Here is a tiny trained network, its code and every weight. The questions are about switching its units off for an input and a class, where a switched-off unit gives its printed mean instead of its output.

import numpy as np


def w(rows, s, z=0):
    codes = np.array(rows[::2]) - 128.0
    scale = np.full(codes.shape[1], s)
    scale[-1] = z or s
    return codes * scale


def norm(h):
    return h / np.sqrt((h * h).mean(-1, keepdims=True) + 1e-5)


def f(y):
    return np.maximum(y, 0)


def log_softmax(a):
    a = a - a.max(-1, keepdims=True)
    return a - np.log(np.exp(a).sum(-1, keepdims=True))


def net(x, mask):
    res = np.array(x, float).reshape(1, 4) / 4 @ E
    u = 0
    for l in range(2):
        y = f(norm(res) @ A[l][:, :-1].T + A[l][:, -1])
        res = res + np.where(mask[u : u + 9], y, B[l][:, -1]) @ B[l][:, :-1]
        u += 9
    return log_softmax(norm(res)[-1] @ U[:, :-1].T + U[:, -1])


A, B = {}, {}
E = w([
[91,106,215,98],'x0',
[113,116,11,4],'x1',
[235,40,127,153],'x2',
[229,201,129,68],'x3',
],0.0024)
A[0] = w([
[217,225,205,96,23],'L0N0',
[60,156,119,175,74],'L0N1',
[166,88,115,149,174],'L0N2',
[80,67,74,2,37],'L0N3',
[135,152,164,168,153],'L0N4',
[177,189,38,201,115],'L0N5',
[170,153,143,165,50],'L0N6',
[103,94,89,3,1],'L0N7',
[186,183,128,154,199],'L0N8',
],0.0064,0.0026)
B[0] = w([
[135,59,150,2,219],'L0N0',
[72,125,198,97,189],'L0N1',
[120,91,114,146,192],'L0N2',
[178,242,116,184,255],'L0N3',
[103,165,94,117,194],'L0N4',
[104,75,71,118,219],'L0N5',
[143,138,133,86,154],'L0N6',
[167,194,101,149,224],'L0N7',
[100,97,121,64,229],'L0N8',
],0.0068,0.0031)
A[1] = w([
[180,105,183,154,139],'L1N0',
[46,181,153,114,184],'L1N1',
[62,80,124,120,193],'L1N2',
[168,172,151,109,230],'L1N3',
[251,148,104,103,236],'L1N4',
[116,51,154,147,19],'L1N5',
[181,81,160,254,2],'L1N6',
[89,157,83,169,39],'L1N7',
[181,109,151,85,42],'L1N8',
],0.0072,0.0019)
B[1] = w([
[151,150,74,116,149],'L1N0',
[124,70,143,194,232],'L1N1',
[221,126,154,152,205],'L1N2',
[83,147,72,141,201],'L1N3',
[1,169,159,177,254],'L1N4',
[172,213,137,110,155],'L1N5',
[205,195,151,77,155],'L1N6',
[151,142,120,58,166],'L1N7',
[108,157,147,68,166],'L1N8',
],0.0065,0.0043)
U = w([
[251,154,164,137,130],'0',
[72,220,63,166,151],'1',
[83,58,216,216,142],'2',
[96,84,157,14,149],'3',
[148,40,41,147,123],'4',
[132,106,125,142,7],'5',
],0.017,0.014)

Each question gives the input, the list of numbers given to net, and the class t.
The units are the neurons (one row each of A and B). Each row of codes is followed by its name. A weight is (code - 128) times the scale printed after its matrix; where a second scale follows, it is the last column's (A, B and U).
mask holds one flag per neuron, layer by layer. A switched-off neuron (its flag False) gives its mean, the last column of its row in B, instead of its output. The means were averaged over made-up inputs and are rounded, as every weight is.
A unit's drop is (log p(t) with every unit on - log p(t) with that unit switched off) / (log p(t) with every unit on - log p(t) with every unit switched off).
The circuit of an input: a set's keep is (log p(t) with only the set's units on - log p(t) with every unit switched off) / (log p(t) with every unit on - log p(t) with every unit switched off). Starting from the 12 units with the biggest drops (on a tie, the unit counted first), units are removed one at a time, each time the one whose removal leaves the highest keep (on an exact tie, the one counted first), for as long as the keep stays at least 0.8.
units of the circuit, in order: the units of the circuit, biggest drop first
k most important neurons: the k neurons with the biggest drops, biggest first
top k neurons in layer l: the k neurons of layer l with the biggest drops, biggest first
drop of u: that unit's drop, to one decimal
input [-4,-5,-1,-3], class 2: units of the circuit, in order : (L0N1, L1N1)
input [-2,5,8,-7], class 1: top 2 neurons in layer 0 : (L0N3, L0N5)
input [-2,-8,-8,1], class 2: units of the circuit, in order : (L1N1, L0N3)
input [-7,-2,8,-4], class 0: units of the circuit, in order : (L1N6)
input [-4,0,6,-4], class 0: top 2 neurons in layer 1 : (L1N6, L1N5)
input [-8,-5,3,-2], class 4: units of the circuit, in order : (L0N5, L0N3)
input [-7,3,1,6], class 4: 2 most important neurons : (L0N5, L0N3)
input [-4,4,7,-5], class 1: 2 most important neurons : (L0N0, L0N8)
input [-8,0,4,-5], class 4: 2 most important neurons : (L0N5, L0N3)
input [-3,-8,1,-6], class 0: 2 most important neurons : (L1N6, L1N4)
input [2,-1,-8,3], class 3: top 3 neurons in layer 0 : (L0N0, L0N3, L0N2)
input [-6,1,-2,-6], class 4: 3 most important neurons : (L1N4, L0N5, L1N7)
input [-7,-5,1,-6], class 0: top 2 neurons in layer 1 : (L1N4, L1N6)
input [4,-5,-5,4], class 3: units of the circuit, in order : (L0N0)
input [-8,-7,3,-7], class 0: drop of L1N6 : 0.2
input [-7,-8,3,8], class 3: drop of L0N0 : 0.2
input [-6,-1,-6,2], class 4: drop of L1N4 : 0.2
